In the rows, zero is written as 128.
Known rows:
[129 109 125  92 116 133 140 108  61 192 107 120 105 116 176  96  86  93
 151 180 171  99 117 130  99 164 122 136  75  69 124  81 152] -> plodridru
[138 153  69 193  96 164 172 104  63 125 101 180 135 187  82 142 155 147
  69 136  70 153 134 122 137 113 163 150 163 101 158  92 139] -> bonar
[139 137 110 153  65 125 155 125  79 130 146 122 111 172  98 140 188 156
  78 112 107 151 127 155 121  97 186 169 146 130 108  48 124] -> zeste
[ 95 152 173  65 197 120  88  91 170 105 112 143 108 132 206 155 103 142
 116 109 223 110 148 100 156 175  85 153 126 128 184 179 116] -> drerek
[137 137 142 142 113 127 123 122  98 129 127 138 106 157  68 135 145 137
 117 135  79 155  96 183 134  71 144 137 143 120 125 107 137] -> bramar
[101 120  97 141 128 127 154 156 178 120 147  92 161  96 135 111 100 117
 129 113 158 100 138  42 131 173 107 117 112 187 139 164  91] -> barilim
[100 131 138 139 103 130 134 128 100 140 112 115 120 152  33 124 118 140
 108 146  67 152  60 140 156  77 122 139 126 170 136 116 125] -> grobreven
[100 143  88 145  75 147 170 123  83 143 114 116 145 155  46 124 141 166
  70 131  88 158  90 108 154 107 154 158 127 183 133  68 108] -> bruzu
[138 138 142 142 113 128 123 122  98 129 127 138 106 158  69 136 145 136
 116 135  79 155  97 183 135  71 145 139 144 120 125 107 137] -> fluplek
[135 138 143 143 113 127 123 121  98 128 128 139 106 156  68 136 147 136
 116 135  78 155  97 182 133  72 145 138 143 119 125 107 138] -> plabir
[140  93 156  87  87  96 131  99 100 107 148 152 124 148  83 119 167 142
 131 142  45 178 104 192 123  63 164 122 188 125  93 122 114] -> seplo
[124  77 141  87 118 130 123 110  84 172 104 124 115 108 193 102 104  96
 138 176 140 104 145 131 139 156 133 112 100  91 114  54 161] -> pligrebil
[142 156 137 147 103 123 137 122  79 144 137 127  90 168  62 130 140 132
 125 137 105 148  74 182  97  76 139 163 122 100 128 126 132] -> skazek
[136 122 183 138 174 145  79 126 162 130 145 131 119 117 111 150 167 161
 153 142 123 177 107 150 138 136  95 154 135 125 123 164 186] -> klobri
[141 146  95 151 128 118 158 148 156 125 172 106 133 112 165 118 121 109
 146 103 196  95 153  85  73 174 123 141 109 118 132 174  99] -> nonor
[123 133 153 170 145 141 110 122 129 114  88 163 115 164 126 152 128 129
 135 128  84 133 109 131 125 129  76 124 167  88 173 198 169] -> geko
[151 140 161 114 160  99  82 161 142 119  84 119 116 119 140 146 109 104
 185 137 114 102  98 151 115 108  98  87  83  96  81 203 151] -> skapor
[114 118 164 109 145  95  92 167 150 122  75  94 126 114 109 135  92 107
 171 150  96 102  62 105 144 114  78  88  69 151  87 211 141] -> supu
[ 90 126 160 141 174 149  90  85 148 112  99 159 144 172 208 150 104 131
 153 112 181  96 134  56 130 200  91 123 174  93 194 203 175] -> stugir

Facts:
bapakos: α 434; Ψ taplun
barilim: α 464; Ψ taplun
bonar: α 434; Ψ kema
bramar: α 493
brebrun: α 464; Ψ gresur
bristi: α 123
brokim: α 464
bruzu: α 434; Ψ taplun
daflan: α 464; Ψ grabek
dilebem: α 123; Ψ skaskam
dinu: α 464; Ψ zeste
drarar: α 123
drerek: α 387; Ψ skaskam
dripu: α 838
drogri: α 493
fanek: α 434; Ψ taplun
fasta: α 493
febril: α 387; Ψ seplo
fleplel: α 838
flobre: α 493; Ψ flobru
flobru: α 789
flubur: α 123
fluplek: α 493
foman: α 464; Ψ klobri
foplubrul: α 387; Ψ grabek
fosen: α 123; Ψ taplun
garin: α 493
geko: α 789; Ψ kema
gelibro: α 464; Ψ taplun
gogopas: α 434; Ψ tridra
grabek: α 387
greskemek: α 464; Ψ zenul
gresur: α 493
grigrar: α 493; Ψ taplun
grobreven: α 493; Ψ taplun
grubre: α 493; Ψ flubur
grudres: α 493
gugre: α 123; Ψ drarar
kema: α 789
kladin: α 434; Ψ kema
klafleskor: α 464; Ψ skitrem
klobri: α 789; Ψ gresur
klozer: α 789
kluskifum: α 464; Ψ brokim
kobek: α 493; Ψ drarar
kobrubrol: α 464; Ψ klozer
litri: α 464; Ψ drarar
mabrar: α 464; Ψ fleplel
manik: α 123; Ψ flobru
mitin: α 434; Ψ seplo
mudirum: α 434
nidren: α 464; Ψ skaskam
nonor: α 464; Ψ traskir
notun: α 464; Ψ skaskam
nugrur: α 434
pamun: α 464; Ψ gresur
paskon: α 464; Ψ daflan
patrom: α 464; Ψ taplun
plabir: α 493
pligrebil: α 123
plodridru: α 123; Ψ traskir
plopen: α 464; Ψ skaskam
postik: α 464; Ψ seplo
seplo: α 493
skalek: α 493; Ψ gresur
skapor: α 838; Ψ zenul
skaskam: α 464
skazek: α 493; Ψ traskir
skitrem: α 493
skobron: α 493; Ψ pligrebil
skodo: α 838; Ψ skaskam
skupok: α 464; Ψ taplun
soklu: α 387; Ψ taplun
stugir: α 387; Ψ kema
supu: α 838; Ψ taplun
taplun: α 493
taska: α 789
tostek: α 493
traskir: α 493
tridra: α 464; Ψ seplo
voser: α 838; Ψ mudirum
vubir: α 789; Ψ zeste
vugrak: α 464; Ψ zeste
zedok: α 434; Ψ dripu
zenul: α 123
zeplir: α 493
zeste: α 434
zibrel: α 464
zumo: α 123; Ψ taplun

Rows:
No name comes twice in this set of rows, the named rows included.
[158 153 157  80 189  82  92 153 150  98  77 138  83 106 144 159 105  98
 134 153 120 109 121 161 154  94  80 109  55 104 102 210 113] : skodo
[136 126 101 145 139 124 144 148 175 111 162 116 148 101 172 122 126 112
 137 102 169 103 176  84 110 167 128 117 129 138 128 153 104] : zibrel
[151 140 139 154 157 157 111 110 110 146 150 149 120 134  46 139 162 155
 127 166  91 192  98 172 147  93 145 157 124 122 116 109 169] : skalek
[124 151 170 131 130 124 102 137 137 131 115 120 107 142 119 141 130 145
 155 105 133 132  92 166  99 116  87 141 137 111 142 171 148] : vubir
[143 110 122 110 152  90 142 151 190  75 173 117  97  96 198 142 150 101
  77 112 167 106 211  97 156 147 126 142 112 149 132 144  73] : skaskam
[140 120  86  92 130 116 162 119 167 105 163 148 183  87 163  98 116 125
 161 109 150 127 168  97  85 163 134  97 160 135 118 185  73] : postik
[137 150  93 149  85 142 158 116  80 132 127 142 130 161  82 137 168 162
  77 121  99 161 128 151 134 100 178 161 145 134 123  60 120] : nugrur
[ 98  74 179 139  76  98 119 141 116 115 142  87  96 160  65 136 167 131
  92 143  47 149  77 135 177  72 141 143 145 183 106  92 135] : taplun
[121 130 176 127 133 121  96 136 145 118 117 126 110 138 126 145 142 144
 145 112 115 139 103 160 121 115  89 136 148 121 137 165 151] : taska
[137 163  85 149  89 148 161 115  77 137 123 146 135 160  77 134 160 163
  81 119 104 160 124 154 127 100 173 159 140 131 129  63 119] : zedok
[ 51 117 180  94 153 133  88 104 169 130 111  99 153 141 172 131  89 150
 154 106 201 101  90  43 148 196  82 132 138 175 170 180 143] : soklu

The same elements again, as new rows of numbers:
Known rows:
[121 148 169 110 169  99 124  99 196 157  83  62 106 134 150 181 137 107
  86 147 150 101 116 196  91 143 153 152 134  92  97  77  76 146  65 121] -> bapakos
[105 139 159 103 107 184 123 155 112 141  86  83 110 133 149 115 112 127
 107  82 124 111 131 137 139  82 150 147 138 111 102 108 174 142 123 122] -> skalek
[122 159 164  85 147 191 141 174 108  99  90  97 130 132 117  89 136 129
 148 114 111 161 110 143 128  54 146 118 119 113 103 103 164 135 157 107] -> gresur
[120 148 150 119 126 171 152 148 118 134 118 130 114 120 128  95 141 113
 125 136 140 125 107 155 131 114 128 125 114 130  99 118 147 130 137 110] -> zeplir
[112 130 141 115 117 151 149 175 115 149  94 129 109 116 141 116 135 153
 116 119 159  89 128 180 127 118 103 148 108 139 104 124 150 102 131  96] -> skobron
[128 128  93 182  71 115 106 123 128 135 157 127 113 126 136 108 116 130
 152 120 130 121 158  76 155 163 114 143 159 117 166 169 124 120 144 124] -> nidren
[143 147  98 165 111 121 125 140 124  91 160 141 132 125 106  84 141 132
 191 153 119 171 139  83 141 137 109 115 141 118 164 164 112 112 178 111] -> skaskam
[127 153 117 161 129 116 114  95 145 142 150 122 115 140 133 140 124 133
 111 124 135 126 154 102 127 153 111 164 162 116 148 164 101 145 110 100] -> skodo
[115 131 148 120 121 189 185 113 140 121 106 137  85 110 142 114  91 127
 135 176 190  67 148 135 123 164 128  95  94 158 102 145 190 149  60 128] -> skazek
[123 104  86 149  73 110 113 126 107 114 145 121 119 123 134 127 138 147
 135 104 114 111 161  88 158 133 128 125 165 111 151 150 138 123 151 147] -> postik
[163 140 246  97 156 175 129 144 144 173  83 106 128  80 204 179 127  68
  15 147 169 139  82 188 128  87 132 167 109 163  86 142 143 134 126 178] -> febril
[113 107  80 156  65 106 113 124 115 121 140 130 121 117 138 127 126 148
 145  94 118 108 155  93 146 151 123 129 156 124 152 153 138 117 129 143] -> skupok
[142 147 239  92 162 167 127 162 159 172  62 116 134  80 214 175 109  83
  41 138 178 146  77 191 115  93 120 175  89 176  90 148 147 117 106 157] -> stugir
[120 147 150 119 127 172 151 147 118 135 119 130 115 120 128  94 141 114
 125 135 140 125 106 156 131 115 128 123 116 130  98 118 147 130 138 110] -> fasta
[109  80  72 138  76  96 121 101  94 110 173 152 123 131 149 125 173 115
 120 120 105 123 132  79 175 139 151  99 170 111 132 130 140 150 154 167] -> vugrak
[122  93  59 168  67  68 133 133 106 139 165 177 127 100 126 128 169 154
 137 115 133  98 135 141 141 181  88 126 139 140 140 152 101  80 153 129] -> greskemek
[119 154 171 107 183  95 119 114 197 153  85  66 112 144 150 168 148 102
  97 152 145 127 102 192  94 132 151 155 130  89  99  73  67 145  85 108] -> zedok
[121 147 151 119 127 170 151 148 118 136 117 130 113 119 128  95 140 115
 126 135 140 125 108 154 131 114 127 124 114 130  98 118 147 132 137 110] -> drogri
[170 188 243 109 188 184 147 138 163 138 105 150 161  62 158 132 143  40
  85 174 150 218  20 198  93  98 124 128  74 184  78 141 106 122 132 160] -> grabek

Rows:
No name comes twice in this set of rows, the named rows included.
[148 103  92 166  78 109 120 124 100 126 167 121 109 127 129 124 152 138
 120 134 126 104 171  88 169 139 117 129 175 100 157 157 122 125 179 141] : kobrubrol
[120 119  86 145 122  69 141 108 122 145 159 171 128 115 124 160 177 155
  95 120 139 105 132 166 114 172  87 147 142 142 124 147  80 106 120 105] : skapor
[ 89 107  68 104 119  96 131 131 107  53 148 181 155 132 132  94 175 126
 196 125  89 199  88  82 145 117 151  67 125 134 131 118 145 130 152 139] : brokim
[ 72  89  61 122  79  91 113 113 111  97 147 169 138 133 165 119 150 124
 156  93 101 146 107  76 155 143 156  97 145 133 129 124 156 139 117 154] : kluskifum
[133 141 169  77 218  94 149  97 173 104 119  94 126 151 127 157 210  77
 100 203 125 166  72 186 106 104 178  92 131  80  78  49  68 174 126 132] : zeste
[176 155 105 183  45 148 121 124 110 111 129  91 143  63  45 122 107 172
 166  54  89 109 179 137  96 135  95 132 164 119 160 168  98  75 146 154] : mabrar
[132 112  90 142  93 112 123 135 103  93 148 129 129 125 118 114 150 146
 156 121 108 137 151  91 150 119 127 110 156 112 152 147 132 120 169 142] : tridra
[ 86 191 166  78 213 114 124 120 223  93  56  92 148 138 133 135 122 103
 186 141 119 206  54 181  50 119 170 114  84 118  94  62  85 141  45  95] : mudirum

Now the same elements, written a new way:
Known rows:
[146 108  89  86 101 100 135 105  82 145 127 111 130 138 190  96 124 150
 164 160  98 164 125 113 193 134 103  60 110 106 131 154 117 129 114 118
 159] -> grubre
[138 104  80  73  87 143  93  97 100 124 156 121 125 130 187 105 117 162
 159 134 116 120 143  98 134 125 100  50 124  99 132 148 147 126 105 128
 108] -> brokim
[141  99  96  85 122 151 107 100 111 117  94 119 126 148 178 126 118 182
 177 142 104 120 145 143 173 145 140  61 138 118 133 124 133 107 110  97
 127] -> pligrebil
[173 152  94 107  80 172 121 102 155 129 145 130 105 150 158 113 127 216
 197 138 106 121 144 140 139 163 127  93 110  99 102 115 136 102 114 117
  94] -> gogopas
[138 108  96  92 123 157 105 111 113 126 113 108 120 153 170 117 132 180
 178 152 103 119 136 148 175 147 152  58 135 117 139 125 116 109 111  99
 124] -> plodridru
[110  87 106  79 104 109 118  85 104 124 139 144 148 126 192 101 112 144
 161 130 125  99 151  82 111 114 113  26 153 116 128 158 160 142  81 123
 102] -> grabek
[149 105  90  85 101 100 133 102  80 143 120 114 131 135 193 100 119 150
 161 160  99 164 129 112 191 135 101  60 112 105 131 153 120 128 112 117
 158] -> bramar
[133 111  76  76  87 143  97 101 103 129 171 114 125 138 183  97 128 162
 164 132 112 118 135 102 135 122 104  54 119 100 131 149 138 123 108 132
 110] -> kobrubrol
[148 105  91  86 102 100 133 102  80 141 120 114 131 134 192 100 119 150
 162 160  99 164 129 112 192 135 101  60 112 106 133 153 121 129 112 117
 158] -> fluplek
[134 113  82  81  87 148  90 108 103 133 175 110 120 136 179  95 129 159
 158 145 114 119 133 102 134 126 113  47 123  98 139 148 131 130 104 131
 106] -> dinu
[ 92  98  87  93  99 108 129  81 101 121 166 122 152 121 193  76 121 144
 152 110 105  90 142  83 129  93 116  53 146 114 131 163 149 108  63 135
  97] -> soklu
[126 107 110  92 117  85 132  78 124 130 178 144 123 137 195  82 112 166
 182 131 108  91 150  75 114 124 120  56 143 116 121 155 146 125  93 150
  98] -> febril
[138 102  69  79  90 141  98 105  96 135 169 127 139 150 174 113 159 185
 156 126 107 113 124  98 144 128 108  63 111 108 148 153 151 119 119 137
 109] -> brebrun
[139 127  87  51  81 139  90  79 100 119 186 116 141 142 187 102 132 169
 149 142 101 106 141 127 142 126  89  63 124  89 120 157 121 125 108 147
 112] -> plopen
[114 112 110  54  99 100 116  65 103 119 175 137 164 139 192  95 132 152
 150 135 109  82 150 111 125 116 102  46 149 106 116 168 131 136  85 145
 102] -> drerek
[151  99  82  89 104  98 137 108  74 151 126 123 144 150 181 113 154 173
 157 152  93 159 114 111 201 139 107  69 102 113 149 159 129 124 124 124
 159] -> skalek
[148 105  90  85 101 100 132 103  79 142 121 114 131 134 192 100 119 151
 161 160 100 164 129 112 192 135 101  59 112 105 132 153 121 129 113 117
 158] -> zeplir
[145 103  76  94 148 168 100 112 110 129  90  97 116 156 185 130 131 186
 177 142  86 138 142 163 194 148 145  82 121 119 144 108  97  89 142 106
 141] -> skapor
[131 107  84  84  99 103 146 104  84 144 120 107 143 142 195  96 120 148
 183 142  94 169 120 111 184 125  92  56 107 104 121 154 130 128 123 112
 179] -> kobek

Rows:
No name comes twice in this set of rows, the named rows included.
[128  95  93  81 122 154 116  98 111 114  79 120 137 148 184 131 109 182
 194 124 101 127 144 139 164 137 126  54 137 115 123 123 151 109 118  90
 145] : drarar
[147 110  93  92 102 106 128 111  80 150 132 107 125 137 186  96 126 147
 160 170 101 166 123 114 190 137 112  52 112 104 138 152 110 135 111 117
 157] : skazek
[129 102  64 107 142 171 106 103 105 124  95  85 118 140 189 116 125 184
 162 124  70 135 140 160 206 129 142  97 122 116 150 111  98  63 120 113
 137] : supu
[119  91  76  68 106  92 128  94 101 119 149 138 148 140 189  80 133 123
 161 118 140  88 149  86 124 115 112  45 135 138 113 159 147 128  83 109
  71] : stugir
[139 103  94  87 122 151 110 103 112 119 103 116 126 151 176 122 125 184
 178 141 100 117 140 145 177 145 142  64 135 118 133 126 128 104 112  99
 126] : bristi
[171 106 107  96 113  82 136  89  95 140 120 131 105 127 202 104  90 169
 173 166  92 166 145  97 186 149 101  72 115 102 128 146 128 125 117 135
 157] : seplo
[119 110  71  74  86 145 108 101 106 128 164 110 137 143 189  96 123 162
 182 115 107 123 131  99 127 115  92  51 117  99 119 149 153 123 118 125
 128] : litri
[153  98 101  87 100 106 122 106  77 142 107 118 125 125 190 109 108 146
 153 172 107 169 135 110 187 140 107  46 121 103 140 151 123 139 106 113
 155] : traskir
[150 101  93  84 102 100 130 101  79 140 112 118 131 131 193 105 113 150
 160 160 101 166 132 110 190 135  99  55 115 105 132 153 125 131 111 115
 158] : skitrem

Now the same elements, written a new way:
Known rows:
[182 183  80 112 122 135 112 163 160  90  92 110 104 142 104 144 140 133
 105  94 169 118 127 146 125 142 148  84 132 106  99 124 147] -> brebrun
[141 115 134  73 111 126 113 141 105 109 132 103 117 129 145 151 123 121
  79 132 165 159 101 121 111 113 163 106  69 132 134 118 172] -> barilim
[166 113 115 126 180 100 118 101  79 119 119 185  95 138 176  77 113  81
 132 124 133 109 152 138 152 153 118 160 163 102 158 140 105] -> taska
[106 135 125 164 113 146 143  83 157 132 136 128 164 137 113 119 157 151
 147 142 144 124 126 133 114 114 112 146 133 137 119 143 135] -> drogri
[142 163 157 127 121 135 101 150 132 133 107 112 134 132 139 164 119 137
  92 107 130 132 100 138 123 117 152 128 130 135 150 123 117] -> paskon
[136 153 148 111 128 138  97 141 154 110 112 115 108 135 114 154 124 131
  89 112 123 141 101 115 137 125 149 118 118 131 127 123 127] -> zibrel
[134 138 128 135 148 121 141 167 144 116 119 142  99  99 123 140  51 117
 113 146 122 195 145 117 150  87  72 118 144 109 166 127  87] -> zenul
[105 123 118 179 106 140 145  86 153 139 130 126 168 138 119 123 151 142
 154 138 143 122 131 143 106 113 124 148 136 132 132 149 138] -> grudres
[141 120 189 134  93 151 121 160 163 120 116  69  77 122 159 130 114 132
 121 119 119  83 103 122  92 134 201 128 148  93 178 134  95] -> notun
[177 181  89 107 119 128 101 168 162  93  95 114 103 140 105 141 142 135
 101  94 172 118 126 148 123 147 151  86 132 103  97 122 153] -> foman
[109 131 132 192  98 143 145 102 143 166 129 116 182 131 136 123 145 143
 150 130 153 101 135 162  94 109 130 151 145 130 148 157 128] -> skobron
[132  95 172 128 117 163 123 138 204  58 117  97  57 119 115 133  98 118
 117 142  90 163  99  76 135 131 198 138 156 106 145 142 104] -> skaskam
[120  99 107 139 136 132 111 160 115 145 120 135 126 113 133 142  96  94
 167 135  87 132 134 152 166 142 148 155 157 137 125 105 135] -> mudirum
[134 172 155  98 139 132 102 141 143 109 118 115 122 144 126 153 128 143
  86 106 126 128  90 111 136 127 136 114 112 134 121 105 124] -> greskemek
[100  76 146 135 109 160 151  84 140 114 154  98 140 145 139 106 197 154
 207 149  92  44 114  97 103 178 173 146 151 122  75 113 119] -> skodo
[103 135 118 147 129 143 145  76 158 113 139 134 166 147 103 117 165 156
 143 135 139 133 122 112 114 122  98 138 121 138  98 133 134] -> fluplek
[125  71 100  89 123 120 128 154  56 144 135 118 123 117 169 132 111 103
 154 154 130 125 130 151 130 151 149 132  97 132 117  87 182] -> bruzu
[122 102 145 154 118  79 105 178 130 184 127 132  84 134 141 135 144  98
 136 132 104  96 154 154 174 235  99 145 119 142 121  77 134] -> bonar
[102 133 116 163 119 146 143  80 154 124 136 128 173 139 114 121 154 147
 144 139 140 131 132 127 113 113 113 142 126 136 116 145 135] -> tostek

Rows:
No name comes twice in this set of rows, the named rows included.
[160  89 123 138 172  69 106 100 136 106 139 211  37 153 141  81 147  57
 113 145 109 170 179  98 203 238  64 170 132 125 140 122 109] : kema

